Below are the code and all the weights of a small trained network. Each question names an input and a class and asks about switching units off, where a switched-off unit gives its printed mean instead of its output.

import numpy as np


def w(rows, s, z=0):
    codes = np.array(rows[::2]) - 128.0
    scale = np.full(codes.shape[1], s)
    scale[-1] = z or s
    return codes * scale


def f(y):
    return y / 2 * (1 + np.tanh(0.7978845608 * (y + 0.044715 * y**3)))


def log_softmax(a):
    a = a - a.max(-1, keepdims=True)
    return a - np.log(np.exp(a).sum(-1, keepdims=True))


def net(x, mask):
    res = np.array(x, float).reshape(1, 4) / 4 @ E
    y = f(res @ A[0][:, :-1].T + A[0][:, -1])
    res = res + np.where(mask, y, B[0][:, -1]) @ B[0][:, :-1]
    return log_softmax(res[-1] @ U[:, :-1].T + U[:, -1])


A, B = {}, {}
E = w([
[125,158,136,204,221],'x0',
[119,32,184,111,150],'x1',
[5,101,76,141,122],'x2',
[131,125,125,127,131],'x3',
],0.015)
A[0] = w([
[74,193,74,116,67,134],'neuron 0',
[104,101,74,94,89,104],'neuron 1',
[78,92,65,147,120,169],'neuron 2',
[124,152,41,127,121,125],'neuron 3',
[165,95,175,60,19,59],'neuron 4',
[116,142,125,149,69,129],'neuron 5',
[86,143,98,113,71,113],'neuron 6',
[154,208,114,142,112,134],'neuron 7',
[4,97,102,146,165,75],'neuron 8',
[163,167,146,120,82,32],'neuron 9',
[177,226,88,185,99,2],'neuron 10',
[165,165,152,112,99,37],'neuron 11',
[171,116,216,149,170,106],'neuron 12',
[136,253,66,158,147,137],'neuron 13',
[155,73,157,53,44,217],'neuron 14',
[170,112,220,142,169,111],'neuron 15',
],0.012)
B[0] = w([
[88,186,96,121,163,192],'neuron 0',
[122,190,82,114,133,164],'neuron 1',
[108,181,104,165,144,191],'neuron 2',
[89,182,102,141,135,163],'neuron 3',
[178,39,248,94,167,203],'neuron 4',
[112,156,142,109,147,146],'neuron 5',
[83,162,109,149,151,165],'neuron 6',
[193,71,160,116,43,176],'neuron 7',
[252,35,205,154,82,197],'neuron 8',
[91,149,85,204,86,138],'neuron 9',
[128,103,194,76,207,165],'neuron 10',
[126,138,94,185,69,138],'neuron 11',
[66,139,126,135,179,182],'neuron 12',
[204,86,142,158,84,211],'neuron 13',
[161,154,100,194,67,252],'neuron 14',
[71,151,88,85,172,184],'neuron 15',
],0.011,0.018)
U = w([
[157,154,109,207,63,34],'0',
[164,98,175,126,167,254],'1',
[10,254,68,135,196,106],'2',
],0.012,0.0043)

Each question gives the input, the list of numbers given to net, and the class t.
The units are the neurons (one row each of A and B). Each row of codes is followed by its name. A weight is (code - 128) times the scale printed after its matrix; where a second scale follows, it is the last column's (A, B and U).
mask holds one flag per neuron, in row order. A switched-off neuron (its flag False) gives its mean, the last column of its row in B, instead of its output. The means were averaged over made-up inputs and are rounded, as every weight is.
A unit's drop is (log p(t) with every unit on - log p(t) with that unit switched off) / (log p(t) with every unit on - log p(t) with every unit switched off).
unit that matters most: the unit with the biggest drop
k most important neurons: the k neurons with the biggest drops, biggest first
drop of u: that unit's drop, to one decimal
input [3,-8,7,-5], class 0: 2 most important neurons => [neuron 13; neuron 8]
input [5,-1,8,-4], class 0: 4 most important neurons => [neuron 8; neuron 4; neuron 2; neuron 10]
input [0,7,1,8], class 0: unit that matters most => neuron 4
input [0,-8,6,6], class 2: 4 most important neurons => [neuron 0; neuron 3; neuron 14; neuron 6]
input [-5,-6,1,6], class 2: 2 most important neurons => [neuron 0; neuron 8]
input [-8,-6,1,3], class 2: 3 most important neurons => [neuron 0; neuron 8; neuron 6]
input [1,2,-1,-4], class 2: 4 most important neurons => [neuron 8; neuron 4; neuron 13; neuron 7]
input [4,-6,0,-8], class 1: 2 most important neurons => [neuron 10; neuron 14]
input [0,-2,8,-5], class 2: 2 most important neurons => [neuron 0; neuron 14]
input [8,-7,-6,5], class 1: drop of neuron 10 => 1.7
input [3,2,-5,-6], class 2: drop of neuron 8 => 0.1
input [-2,4,4,-7], class 0: drop of neuron 4 => 0.2
